In the rows, 128 means zero.
Each row is followed by its class. Each block has new classes.
129	95	92	140	165	135	118	107	107	93	111	71	130	104	134	151	129	125	169
K
101	92	103	140	180	149	112	103	108	78	121	103	113	111	115	157	109	131	172
W
107	94	84	144	174	128	121	103	95	53	102	87	136	88	143	199	135	150	181
H
116	103	84	129	134	139	90	109	115	107	135	122	117	128	134	135	110	111	144
K
130	107	90	145	148	116	130	94	119	104	99	91	141	109	133	156	150	129	177
K
122	77	120	147	197	139	125	116	102	93	114	91	114	95	126	165	136	114	168
S
124	119	124	134	145	146	133	125	117	102	118	129	124	118	133	143	129	138	152
E
110	91	102	149	215	135	126	108	107	64	98	69	107	97	122	154	132	118	184
K
112	112	81	126	151	132	98	99	99	79	118	98	152	129	142	172	127	135	174
W
113	88	110	144	166	144	116	128	98	88	127	109	120	96	127	160	126	121	165
H
118	95	93	131	178	133	121	91	114	94	120	92	136	130	118	143	127	135	163
H
142	119	96	167	144	138	125	116	96	87	117	88	134	93	147	169	131	134	173
K
136	83	110	156	203	147	119	114	111	81	106	77	94	101	122	143	133	118	169
K
107	108	80	134	147	138	109	94	100	88	120	99	156	133	132	175	114	131	172
H
132	103	106	168	158	144	112	117	114	112	113	93	138	123	120	158	111	118	157
H
111	76	57	145	208	138	97	66	98	46	99	70	134	95	143	184	140	133	201
H
107	120	59	141	146	144	98	89	105	104	135	103	157	133	144	186	113	133	163
S
124	96	109	149	153	136	130	117	112	88	112	105	117	101	131	144	131	131	160
K
149	91	98	146	184	120	102	75	112	91	111	66	157	131	109	149	148	112	147
S
128	93	81	140	180	138	89	81	127	79	108	71	152	133	131	155	120	127	173
Z
111	124	128	143	127	139	136	146	114	104	126	128	139	107	117	161	111	131	156
Z
111	74	116	139	203	161	106	122	120	72	130	106	74	98	118	133	89	98	166
H
116	77	94	147	183	148	112	105	87	73	117	90	124	108	133	83	127	127	172
R
135	92	95	150	179	139	85	102	92	71	94	74	124	133	133	147	106	128	168
W
140	132	125	130	143	111	147	115	119	102	90	111	151	115	132	164	154	151	143
W
117	82	97	150	202	137	123	102	91	73	110	74	134	97	125	201	142	120	176
S
122	105	93	152	165	140	109	107	110	90	109	89	126	113	126	142	120	117	156
S
126	104	87	149	155	155	125	99	103	98	130	99	131	118	130	159	129	117	168
K
127	99	92	148	172	144	110	111	103	85	133	101	121	104	136	148	114	119	169
K
117	108	92	125	144	136	97	103	114	105	128	109	126	120	127	134	115	117	152
K
106	92	81	137	180	141	108	100	96	51	98	89	130	97	139	187	121	143	182
E
136	109	108	136	160	120	119	86	114	130	110	87	173	140	132	177	160	125	146
M
88	84	72	144	158	148	81	93	84	77	126	101	112	108	131	147	90	108	166
H
110	116	93	128	142	137	111	98	113	87	133	82	143	124	142	176	117	144	167
H
177	86	140	161	216	131	137	142	104	67	83	75	100	84	134	132	134	122	150
H

Each row is followed by its class.
134	168	146	133	130	117	118	146	125	110	114	154	135	132	119	123	123	135	130
A
125	132	132	126	127	121	136	128	131	126	134	160	158	127	128	132	125	132	124
A
139	158	157	130	122	113	118	152	129	113	149	165	86	110	130	126	121	123	136
A
134	119	124	131	132	126	121	142	124	131	122	134	95	137	107	124	124	128	133
Q
145	124	133	134	127	123	125	149	123	129	135	162	105	127	102	127	119	131	130
Q
143	131	133	133	128	125	130	148	124	129	140	137	111	129	115	131	120	126	128
Q
134	125	119	132	126	117	124	143	123	133	142	166	86	123	101	108	120	124	137
Q
133	133	129	130	127	123	128	134	126	110	126	165	164	129	124	124	125	125	119
Q
140	127	134	132	118	108	119	149	126	137	148	203	123	121	97	123	111	129	127
Q
144	125	136	133	130	127	123	144	122	121	127	132	91	130	115	122	119	123	131
Q
124	136	137	140	124	110	122	132	128	118	129	205	154	109	127	122	131	135	129
A
123	148	139	132	125	123	121	126	132	105	121	173	141	111	157	123	136	136	127
A
147	153	140	133	134	119	145	144	118	124	141	134	133	137	107	127	106	104	123
Q
118	92	112	124	130	113	126	135	119	163	141	156	88	131	80	124	117	120	133
Q
126	106	120	131	127	120	127	128	127	136	132	173	138	131	115	126	127	132	124
Q
131	144	137	133	122	112	127	137	128	115	134	213	173	113	131	122	119	131	121
A
138	132	137	127	126	115	128	146	121	135	148	158	109	130	96	127	118	116	127
A
147	143	134	132	125	108	130	152	119	130	156	181	133	137	85	128	103	113	125
A
129	121	127	129	121	114	130	130	129	119	148	206	165	109	131	129	119	128	117
A
119	113	120	129	119	118	134	130	129	130	147	179	154	115	132	136	125	125	119
A
155	131	131	131	134	119	139	160	120	149	166	131	100	149	66	135	97	110	127
Q
132	114	126	130	126	116	125	137	127	132	139	177	117	115	115	129	123	137	130
Q
120	108	120	135	127	129	120	130	129	120	100	189	150	124	134	121	140	154	126
Q
136	113	120	131	127	122	133	139	124	142	137	154	129	130	97	127	113	124	129
Q
135	125	129	132	130	116	123	137	123	129	130	176	126	122	110	122	122	131	123
Q
135	122	128	134	128	120	122	141	120	131	122	170	112	126	94	122	121	133	126
Q
130	126	126	122	129	113	129	137	123	135	133	176	157	135	102	128	118	124	122
Q
124	163	142	127	123	114	126	134	125	123	139	124	105	126	134	122	121	102	126
A
136	124	132	135	128	122	119	140	127	122	119	154	115	122	117	121	127	135	130
Q
137	161	147	132	120	113	123	139	131	102	138	194	153	110	148	122	122	125	121
A
128	135	133	130	128	111	126	126	125	116	128	205	182	114	143	123	121	128	124
A
132	143	135	131	137	118	129	131	127	114	130	152	154	125	137	123	122	121	114
A
133	141	139	134	123	116	128	140	125	125	149	170	138	123	123	126	113	115	123
A
134	132	135	133	129	114	121	149	121	135	134	164	97	130	85	123	115	123	131
Q
132	145	139	130	125	111	125	137	126	122	127	184	147	122	120	124	120	128	128
A
139	133	123	125	124	111	147	139	124	145	162	187	184	136	92	138	105	115	119
A
143	161	143	128	125	118	137	138	126	111	137	171	176	125	132	130	119	134	123
A
133	96	117	121	127	128	129	133	123	138	128	130	104	133	111	125	119	123	127
Q
149	157	148	133	124	113	118	160	122	122	131	153	92	131	99	132	114	119	132
Q
155	147	141	130	124	119	123	166	116	137	158	87	38	146	82	126	98	90	138
Q
123	113	121	124	126	124	140	122	132	136	148	164	155	114	136	137	127	128	118
A

Each row is followed by its class.
112	125	131	131	129	125	112	142	112	119	125	109	93	123	142	108	125	139	121
<88>
111	125	129	126	123	115	119	131	106	129	132	107	99	130	128	109	134	140	134
<88>
112	114	147	126	126	116	119	121	127	120	116	116	115	131	148	128	137	141	126
<81>
114	131	118	129	108	94	121	127	96	127	123	111	107	123	129	90	129	135	134
<88>
120	127	127	121	125	105	129	127	112	120	117	128	103	127	139	100	121	135	134
<88>
119	115	138	123	119	117	133	108	133	113	112	122	129	128	147	107	118	135	120
<88>
109	121	130	115	115	107	125	125	121	119	125	104	125	127	132	103	132	131	132
<88>
105	118	141	124	122	115	113	134	110	124	113	133	92	124	145	130	132	141	117
<81>
117	119	131	124	122	109	123	125	114	117	122	111	94	116	136	94	132	138	133
<88>
110	111	134	122	117	119	134	121	135	115	123	115	124	132	135	116	137	138	123
<88>
123	124	141	122	133	129	116	123	121	120	126	100	102	133	166	91	119	136	113
<81>
100	114	142	114	123	117	125	135	113	121	129	95	100	129	125	119	146	139	116
<88>
113	121	132	126	119	109	120	127	117	121	121	117	103	131	136	107	127	139	130
<88>
96	124	131	125	134	140	129	142	145	109	129	118	90	129	132	137	146	139	144
<81>
115	138	136	131	118	120	114	131	112	124	120	109	114	131	144	112	130	139	127
<88>
126	121	128	127	112	109	116	119	116	126	117	120	120	127	138	108	119	138	122
<88>
94	114	128	124	109	107	127	128	120	116	123	113	103	128	127	110	135	140	131
<88>
101	119	133	107	134	129	126	137	133	106	127	118	84	126	119	115	121	134	137
<88>
114	128	132	120	115	100	122	116	101	124	124	107	115	127	135	95	128	134	121
<88>
105	115	131	121	128	111	132	123	118	114	117	114	107	129	136	103	132	137	128
<88>
117	119	125	126	113	110	128	128	132	117	124	117	120	129	127	104	126	135	137
<88>
115	121	141	128	121	120	114	132	116	122	120	125	105	122	143	126	127	140	126
<81>
113	119	124	122	123	111	132	127	127	104	118	125	101	82	136	101	123	140	141
<88>
110	124	132	119	112	92	112	129	107	123	118	117	107	127	137	102	126	138	129
<88>
104	128	130	123	122	104	108	121	85	124	123	108	86	126	124	101	134	134	125
<88>
109	118	144	112	102	73	119	116	80	135	98	109	106	135	140	82	154	148	122
<81>
110	125	125	125	119	115	122	122	127	119	121	128	107	128	124	116	121	122	132
<88>
109	116	132	124	120	108	124	125	123	119	129	103	99	126	133	106	127	138	132
<88>

Each row is followed by its class. Each block has new classes.
139	134	130	133	106	119	116	124	139	119	141	119	134	122	125	109	131	123	139
(45)
146	120	120	141	119	113	148	128	132	117	150	137	127	128	127	110	135	112	156
(46)
150	135	131	138	118	111	140	128	137	123	122	131	131	120	129	108	135	113	156
(48)
149	133	134	129	112	115	127	123	138	125	130	113	98	126	134	109	143	121	145
(45)
138	142	128	98	117	146	122	103	163	117	138	107	112	121	139	126	171	142	94
(46)
124	132	128	121	115	129	121	128	149	116	130	126	137	129	120	121	140	144	105
(46)
137	136	119	115	117	140	111	100	152	129	164	124	123	130	120	120	147	135	124
(45)
144	137	124	130	101	116	134	113	151	114	151	126	134	125	121	107	146	129	139
(45)
139	138	136	139	128	118	141	129	135	126	112	127	142	124	129	116	131	125	151
(48)
150	143	128	131	103	115	134	120	143	125	143	133	152	134	117	105	133	129	169
(45)
145	141	131	115	116	130	119	112	155	119	132	113	125	122	129	108	151	157	113
(45)
144	137	130	126	120	124	127	118	141	125	125	113	127	129	136	116	145	127	131
(44)
141	131	122	128	117	129	118	118	125	129	166	131	125	134	116	115	134	124	146
(48)
135	135	119	123	109	129	117	116	145	114	155	129	129	137	108	123	141	140	114
(48)
137	130	123	133	114	127	128	124	135	119	152	136	130	138	124	121	133	139	130
(45)
131	131	135	127	123	119	128	131	131	126	118	125	145	132	127	118	126	132	130
(46)
138	127	130	121	127	131	123	124	136	130	139	132	140	118	119	112	134	129	154
(46)
152	150	152	82	121	139	110	98	185	128	56	62	108	84	158	121	198	139	81
(45)
133	133	123	140	115	122	141	134	124	119	135	147	141	151	122	119	114	139	142
(45)
144	130	128	128	109	137	131	124	140	122	140	138	138	131	121	113	129	139	147
(44)
142	133	135	119	123	126	122	119	148	129	125	111	122	120	136	116	154	132	119
(44)
154	134	124	147	105	111	132	119	127	121	145	136	137	146	126	113	129	126	150
(48)
138	134	122	123	125	134	129	119	137	122	150	128	118	134	129	122	142	130	123
(45)
141	133	119	127	114	129	134	123	142	119	157	134	122	131	118	117	142	128	136
(48)
157	124	126	141	103	109	120	121	128	117	145	125	118	143	136	114	141	133	121
(46)
142	135	150	140	109	107	109	119	131	123	97	126	138	134	146	109	146	125	120
(46)
143	139	125	124	109	136	133	121	135	124	139	140	138	140	123	124	126	140	136
(44)
138	126	117	128	119	126	132	126	140	119	177	136	120	120	117	110	136	119	145
(46)
142	129	131	127	128	124	118	120	134	128	147	120	122	128	127	114	137	123	132
(45)
145	134	119	139	90	115	134	129	141	114	150	143	146	143	112	107	125	133	146
(45)
138	128	120	125	115	127	115	120	135	123	162	132	127	134	114	118	137	133	124
(44)
151	133	130	114	128	131	126	108	124	138	146	123	111	143	137	125	140	125	131
(46)
135	134	125	120	115	134	117	117	139	125	143	130	130	137	119	128	138	137	122
(45)
145	134	129	122	115	122	117	118	140	124	149	122	128	128	124	121	145	125	128
(44)
150	140	116	127	117	128	123	114	137	130	142	125	124	140	133	119	135	134	136
(48)
121	133	133	124	119	121	127	132	154	115	126	115	128	114	135	116	155	127	107
(48)
140	137	124	132	118	128	137	119	127	119	137	140	136	141	118	123	123	140	141
(45)
138	139	120	131	114	133	120	122	152	111	153	133	145	130	123	116	141	142	134
(44)
152	145	128	123	120	127	124	112	133	131	140	125	134	139	123	118	135	130	144
(48)
140	138	135	117	112	127	117	121	150	122	137	127	131	128	121	117	147	141	124
(45)
133	134	134	131	115	121	115	126	139	132	127	120	140	116	126	111	138	128	138
(48)
140	139	124	122	111	128	132	122	152	114	150	133	138	134	117	114	134	141	138
(45)
151	143	123	123	99	120	119	117	153	117	140	121	141	134	119	103	145	132	146
(44)
146	130	132	124	125	135	116	112	128	141	130	122	133	134	124	124	127	132	142
(46)
150	130	117	123	113	134	117	104	140	124	185	131	118	143	117	125	145	129	137
(46)
128	128	121	150	122	112	153	142	129	107	137	162	151	130	118	115	116	121	148
(46)
139	130	125	139	117	122	126	121	137	120	140	123	118	133	136	115	143	125	112
(48)
146	130	114	129	118	141	136	119	126	124	183	150	122	148	113	112	121	136	150
(48)
138	134	116	141	112	126	141	130	145	111	163	148	139	128	109	112	128	137	151
(48)
156	136	130	113	110	128	111	105	150	129	148	107	124	125	126	105	152	129	138
(48)

Each row is followed by its class.
131	130	132	133	138	133	133	128	138	128	136	125	126	119	144	143	133	141	127
Nc
139	127	97	141	139	151	119	137	135	121	142	122	129	122	141	138	127	138	132
ZM
131	130	116	138	139	141	126	131	141	124	143	126	134	123	142	143	137	143	126
Nc
121	127	126	134	128	109	128	128	99	138	142	133	126	126	130	136	106	124	127
HP
122	128	124	132	135	117	122	130	121	127	129	128	131	128	133	132	122	132	130
Nc
116	125	95	136	124	118	125	131	119	135	144	142	120	151	140	128	124	138	131
ZM
120	128	96	135	130	107	120	135	133	123	149	130	134	141	150	144	128	146	127
Nc
115	140	109	138	125	164	116	120	86	135	150	130	102	119	96	148	119	102	123
TR
